Below is a small trained network, with its code and all its weights. Each question gives an input and a target symbol and asks what happens when units are switched off, that is, made to give their printed mean instead of their output.

import numpy as np


def w(rows, s, z=0):
    codes = np.array(rows[::2]) - 128.0
    scale = np.full(codes.shape[1], s)
    scale[-1] = z or s
    return codes * scale


def f(y):
    return np.maximum(y, 0)


def softmax(a):
    e = np.exp(a - a.max(-1, keepdims=True))
    return e / e.sum(-1, keepdims=True)


def log_softmax(a):
    a = a - a.max(-1, keepdims=True)
    return a - np.log(np.exp(a).sum(-1, keepdims=True))


def net(x, mask):
    ids = ['γδλμξστω'.index(c) for c in x.split()]
    T = len(ids)
    res = E[ids] + P[:T]
    r = res
    for j in range(2):
        rows = slice(2 * j, 2 * j + 2)
        q, k, v = (r @ M[0][rows].T for M in (Q, K, V))
        z = softmax(np.where(np.tri(T) > 0, q @ k.T / 2**0.5, -1e9)) @ v
        o = O[0][rows]
        res = res + np.where(mask[j], z, o[:, -1]) @ o[:, :-1]
    y = f(res @ A[0][:, :-1].T + A[0][:, -1])
    res = res + np.where(mask[2:26], y, B[0][:, -1]) @ B[0][:, :-1]
    return log_softmax(res[-1] @ U[:, :-1].T + U[:, -1])


Q, K, V, O, A, B = {}, {}, {}, {}, {}, {}
E = w([
[154,220,86],'γ',
[103,137,108],'δ',
[143,153,64],'λ',
[124,90,58],'μ',
[126,222,118],'ξ',
[95,157,126],'σ',
[90,9,81],'τ',
[116,132,86],'ω',
],0.013)
P = w([
[123,155,103],'0',
[50,181,112],'1',
[100,132,15],'2',
[57,139,41],'3',
[250,83,101],'4',
[93,62,215],'5',
[214,71,252],'6',
[38,113,218],'7',
[144,75,119],'8',
[52,158,48],'9',
[229,157,97],'10',
[125,82,151],'11',
],0.017)
Q[0] = w([
[226,71,254],'head 0',
[21,124,127],'head 0',
[67,179,51],'head 1',
[157,124,82],'head 1',
],0.013)
K[0] = w([
[53,167,16],'head 0',
[235,112,85],'head 0',
[251,108,192],'head 1',
[174,97,238],'head 1',
],0.012)
V[0] = w([
[121,229,229],'head 0',
[48,52,233],'head 0',
[252,97,148],'head 1',
[156,222,147],'head 1',
],0.013)
O[0] = w([
[71,112,219,110],'head 0',
[22,160,99,1],'head 0',
[251,97,127,57],'head 1',
[134,132,156,173],'head 1',
],0.018,0.008)
A[0] = w([
[64,74,63,119],'neuron 0',
[114,178,111,145],'neuron 1',
[209,156,138,146],'neuron 2',
[128,224,59,72],'neuron 3',
[59,147,47,69],'neuron 4',
[73,85,228,140],'neuron 5',
[111,157,195,122],'neuron 6',
[81,184,93,111],'neuron 7',
[231,181,141,52],'neuron 8',
[100,167,202,94],'neuron 9',
[87,75,195,39],'neuron 10',
[162,38,251,2],'neuron 11',
[235,72,115,173],'neuron 12',
[107,155,136,196],'neuron 13',
[106,197,73,187],'neuron 14',
[216,254,131,144],'neuron 15',
[248,195,127,76],'neuron 16',
[174,120,116,138],'neuron 17',
[155,41,164,185],'neuron 18',
[184,229,61,178],'neuron 19',
[120,34,125,145],'neuron 20',
[120,130,145,162],'neuron 21',
[111,110,43,105],'neuron 22',
[20,97,7,69],'neuron 23',
],0.0093,0.0082)
B[0] = w([
[199,178,251,163],'neuron 0',
[115,179,118,156],'neuron 1',
[42,97,15,206],'neuron 2',
[24,72,160,181],'neuron 3',
[204,143,129,170],'neuron 4',
[177,182,66,214],'neuron 5',
[157,169,123,178],'neuron 6',
[141,121,45,160],'neuron 7',
[113,84,181,188],'neuron 8',
[140,128,75,176],'neuron 9',
[162,46,38,158],'neuron 10',
[50,158,117,198],'neuron 11',
[55,149,223,247],'neuron 12',
[204,253,20,170],'neuron 13',
[47,121,112,198],'neuron 14',
[154,10,170,223],'neuron 15',
[73,115,188,214],'neuron 16',
[55,135,192,176],'neuron 17',
[217,236,128,206],'neuron 18',
[216,26,68,244],'neuron 19',
[178,165,223,157],'neuron 20',
[121,176,183,155],'neuron 21',
[29,121,240,180],'neuron 22',
[183,153,123,189],'neuron 23',
],0.0048,0.012)
U = w([
[60,162,192,10],'γ',
[78,170,112,157],'δ',
[198,116,139,96],'λ',
[38,119,131,99],'μ',
[250,213,119,223],'ξ',
[10,191,132,252],'σ',
[167,151,58,77],'τ',
[127,146,108,182],'ω',
],0.011,0.0025)

Each question gives the input, a string of symbols that net reads in full, and the target symbol t.
The units are the heads (2 rows each of Q, K, V and O) and the neurons (one row each of A and B). Each row of codes is followed by its name. A weight is (code - 128) times the scale printed after its matrix; where a second scale follows, it is the last column's (O, A, B and U).
mask holds one flag per unit, heads first, then neurons. A switched-off unit (its flag False) gives its mean, the last column of its rows in O or B, instead of its output. The means were averaged over made-up inputs and are rounded, as every weight is.
A unit's drop is (log p(t) with every unit on - log p(t) with that unit switched off) / (log p(t) with every unit on - log p(t) with every unit switched off).
The circuit of an input: a set's keep is (log p(t) with only the set's units on - log p(t) with every unit switched off) / (log p(t) with every unit on - log p(t) with every unit switched off). Starting from the 12 units with the biggest drops (on a tie, the unit counted first), units are removed one at a time, each time the one whose removal leaves the highest keep (on an exact tie, the one counted first), for as long as the keep stays at least 0.8.
circuit, biggest first: the units of the circuit, biggest drop first
unit that matters most: the unit with the biggest drop
top k neurons: the k neurons with the biggest drops, biggest first
heads that matter: for each layer, one digit per head in row order, 1 if its drop is at least 0.15 and else 0, layers parted by /
input τ τ ξ λ, target τ: circuit, biggest first => (head 0)
input ξ ξ ξ ξ σ λ, target ξ: circuit, biggest first => (head 0; neuron 18)
input ξ γ λ λ μ τ γ, target λ: top 2 neurons => (neuron 19; neuron 15)
input ξ ξ ξ ξ ξ ξ τ, target ξ: top 2 neurons => (neuron 18; neuron 5)
input μ λ ξ σ ξ ω, target ξ: heads that matter => 11
input σ σ μ ξ λ, target σ: heads that matter => 11
input λ σ λ γ τ τ ξ, target γ: circuit, biggest first => (neuron 12; neuron 16; neuron 11)
input λ δ ξ σ μ ξ ξ τ γ μ, target ξ: top 2 neurons => (neuron 18; neuron 5)
input τ ξ δ ω ξ λ τ μ ξ μ, target τ: circuit, biggest first => (head 1; head 0)
input ξ ξ ξ λ ξ σ ξ λ ξ γ λ ω, target ξ: heads that matter => 01
input τ ξ ξ, target τ: heads that matter => 10
input λ ξ γ σ ξ λ μ λ ξ γ μ, target λ: heads that matter => 01
input ξ λ ξ μ τ σ λ τ τ λ δ, target τ: circuit, biggest first => (head 1; head 0; neuron 19)
input ξ μ τ σ τ σ ξ, target σ: circuit, biggest first => (head 1)
input ξ μ μ γ, target ξ: heads that matter => 11
input λ ξ ξ, target λ: heads that matter => 10
input μ τ τ ξ ω ω τ λ ξ σ, target τ: circuit, biggest first => (head 1; head 0)
input σ τ σ, target σ: heads that matter => 11
input γ λ τ ξ ξ ξ, target τ: circuit, biggest first => (head 1; head 0; neuron 12)
input τ σ λ ω, target τ: unit that matters most => neuron 19
input σ ω σ, target σ: top 2 neurons => (neuron 19; neuron 18)
input μ ξ σ, target μ: heads that matter => 10
